Here is a tiny trained network, its code and every weight. The questions are about switching its units off for an input and a class, where a switched-off unit gives its printed mean instead of its output.

import numpy as np


def w(rows, s, z=0):
    codes = np.array(rows[::2]) - 128.0
    scale = np.full(codes.shape[1], s)
    scale[-1] = z or s
    return codes * scale


def norm(h):
    return h / np.sqrt((h * h).mean(-1, keepdims=True) + 1e-5)


def f(y):
    return np.maximum(y, 0)


def log_softmax(a):
    a = a - a.max(-1, keepdims=True)
    return a - np.log(np.exp(a).sum(-1, keepdims=True))


def net(x, mask):
    res = np.array(x, float).reshape(1, 4) / 4 @ E
    u = 0
    for l in range(4):
        y = f(norm(res) @ A[l][:, :-1].T + A[l][:, -1])
        res = res + np.where(mask[u : u + 5], y, B[l][:, -1]) @ B[l][:, :-1]
        u += 5
    return log_softmax(norm(res)[-1] @ U[:, :-1].T + U[:, -1])


A, B = {}, {}
E = w([
[141,185,179,138,126,88],'x0',
[153,244,82,73,57,66],'x1',
[99,231,41,148,210,133],'x2',
[106,107,146,189,94,2],'x3',
],0.0054)
A[0] = w([
[146,173,2,151,135,114,4],'0.n1',
[74,99,71,140,127,140,29],'0.n2',
[78,144,39,212,170,105,53],'0.n3',
[112,118,172,107,49,124,139],'0.n4',
[120,190,109,30,137,110,31],'0.n5',
],0.0081,0.002)
B[0] = w([
[33,154,243,60,113,156,237],'0.n1',
[92,172,142,103,100,134,166],'0.n2',
[1,59,112,84,137,162,253],'0.n3',
[115,208,101,81,184,149,226],'0.n4',
[74,175,211,102,138,137,217],'0.n5',
],0.0067,0.0037)
A[1] = w([
[197,213,89,56,1,98,245],'1.n1',
[208,137,136,197,136,220,2],'1.n2',
[133,46,167,196,88,172,142],'1.n3',
[120,84,197,234,176,43,105],'1.n4',
[72,83,98,172,216,84,213],'1.n5',
],0.0062,0.00068)
B[1] = w([
[138,132,80,174,2,130,249],'1.n1',
[230,103,117,79,101,169,176],'1.n2',
[130,204,125,122,194,111,253],'1.n3',
[124,135,51,116,160,129,247],'1.n4',
[85,96,32,200,54,139,253],'1.n5',
],0.0074,0.0033)
A[2] = w([
[57,125,131,126,114,72,97],'2.n1',
[147,79,77,220,23,223,178],'2.n2',
[206,124,179,107,135,100,1],'2.n3',
[220,53,254,72,154,163,53],'2.n4',
[167,220,183,142,42,94,123],'2.n5',
],0.007,0.0021)
B[2] = w([
[165,133,122,153,127,209,219],'2.n1',
[147,171,135,163,138,5,255],'2.n2',
[118,114,94,124,153,137,140],'2.n3',
[170,130,82,116,138,151,216],'2.n4',
[119,56,157,114,85,141,240],'2.n5',
],0.012,0.0041)
A[3] = w([
[206,123,193,181,179,96,145],'3.n1',
[155,6,114,147,95,32,174],'3.n2',
[101,159,109,227,170,132,132],'3.n3',
[142,50,136,149,94,51,2],'3.n4',
[99,50,132,255,196,103,143],'3.n5',
],0.007,0.0025)
B[3] = w([
[71,73,29,52,154,132,165],'3.n1',
[202,246,28,165,156,89,224],'3.n2',
[50,10,59,246,92,70,216],'3.n3',
[183,159,38,108,141,31,166],'3.n4',
[1,95,152,223,146,198,253],'3.n5',
],0.0063,0.0053)
U = w([
[46,90,34,247,210,109,241],'0',
[144,105,204,190,169,111,1],'1',
[180,196,63,156,52,50,206],'2',
[141,38,255,159,178,85,1],'3',
[132,125,218,133,178,124,1],'4',
[49,141,205,101,15,178,247],'5',
[42,205,166,79,157,192,150],'6',
[195,108,78,92,185,194,245],'7',
],0.0096,0.0043)

Each question gives the input, the list of numbers given to net, and the class t.
The units are the neurons (one row each of A and B). Each row of codes is followed by its name. A weight is (code - 128) times the scale printed after its matrix; where a second scale follows, it is the last column's (A, B and U).
mask holds one flag per neuron, layer by layer. A switched-off neuron (its flag False) gives its mean, the last column of its row in B, instead of its output. The means were averaged over made-up inputs and are rounded, as every weight is.
A unit's drop is (log p(t) with every unit on - log p(t) with that unit switched off) / (log p(t) with every unit on - log p(t) with every unit switched off).
The circuit of an input: a set's keep is (log p(t) with only the set's units on - log p(t) with every unit switched off) / (log p(t) with every unit on - log p(t) with every unit switched off). Starting from the 12 units with the biggest drops (on a tie, the unit counted first), units are removed one at a time, each time the one whose removal leaves the highest keep (on an exact tie, the one counted first), for as long as the keep stays at least 0.8.
circuit, biggest first: the units of the circuit, biggest drop first
unit that matters most: the unit with the biggest drop
k most important neurons: the k neurons with the biggest drops, biggest first
top k neurons in layer l: the k neurons of layer l with the biggest drops, biggest first
drop of u: that unit's drop, to one decimal
input [1,3,-5,-7], class 2: 4 most important neurons	(0.n1; 1.n1; 0.n3; 2.n2)
input [1,6,-1,0], class 5: unit that matters most	0.n5
input [-2,1,-2,-7], class 2: 3 most important neurons	(0.n3; 0.n1; 2.n2)
input [-1,-8,-6,-3], class 7: circuit, biggest first	(2.n4; 0.n3; 3.n3)
input [-5,-6,-1,-7], class 7: circuit, biggest first	(1.n2; 0.n3; 3.n5)
input [6,6,-1,-2], class 5: 2 most important neurons	(0.n5; 2.n5)
input [7,-8,-1,-4], class 7: 4 most important neurons	(0.n3; 1.n2; 1.n1; 2.n4)
input [-7,3,-5,-8], class 2: 4 most important neurons	(2.n2; 0.n3; 1.n1; 0.n1)
input [-5,7,-2,2], class 5: 2 most important neurons	(0.n5; 0.n1)
input [8,-4,-7,4], class 0: top 2 neurons in layer 1	(1.n4; 1.n2)
input [-5,8,5,3], class 6: 2 most important neurons	(0.n1; 0.n3)
input [3,-1,-6,0], class 7: 3 most important neurons	(1.n5; 2.n2; 2.n4)
input [-2,1,-2,5], class 2: 3 most important neurons	(0.n3; 1.n1; 0.n4)
input [-5,-1,-7,-2], class 7: unit that matters most	1.n5
input [-8,7,4,4], class 6: 2 most important neurons	(0.n3; 0.n1)
input [4,1,-6,0], class 2: 2 most important neurons	(1.n1; 0.n1)
input [7,-7,-8,-1], class 7: drop of 2.n4	0.2
input [-7,4,-7,-8], class 2: 2 most important neurons	(2.n2; 1.n1)
input [-7,-2,7,2], class 5: top 3 neurons in layer 0	(0.n1; 0.n2; 0.n3)
input [-1,6,5,2], class 6: circuit, biggest first	(0.n1)
input [1,1,-4,0], class 2: drop of 1.n1	0.4
input [-3,4,8,4], class 6: drop of 0.n1	0.6
input [-2,1,-3,2], class 2: drop of 0.n3	0.2
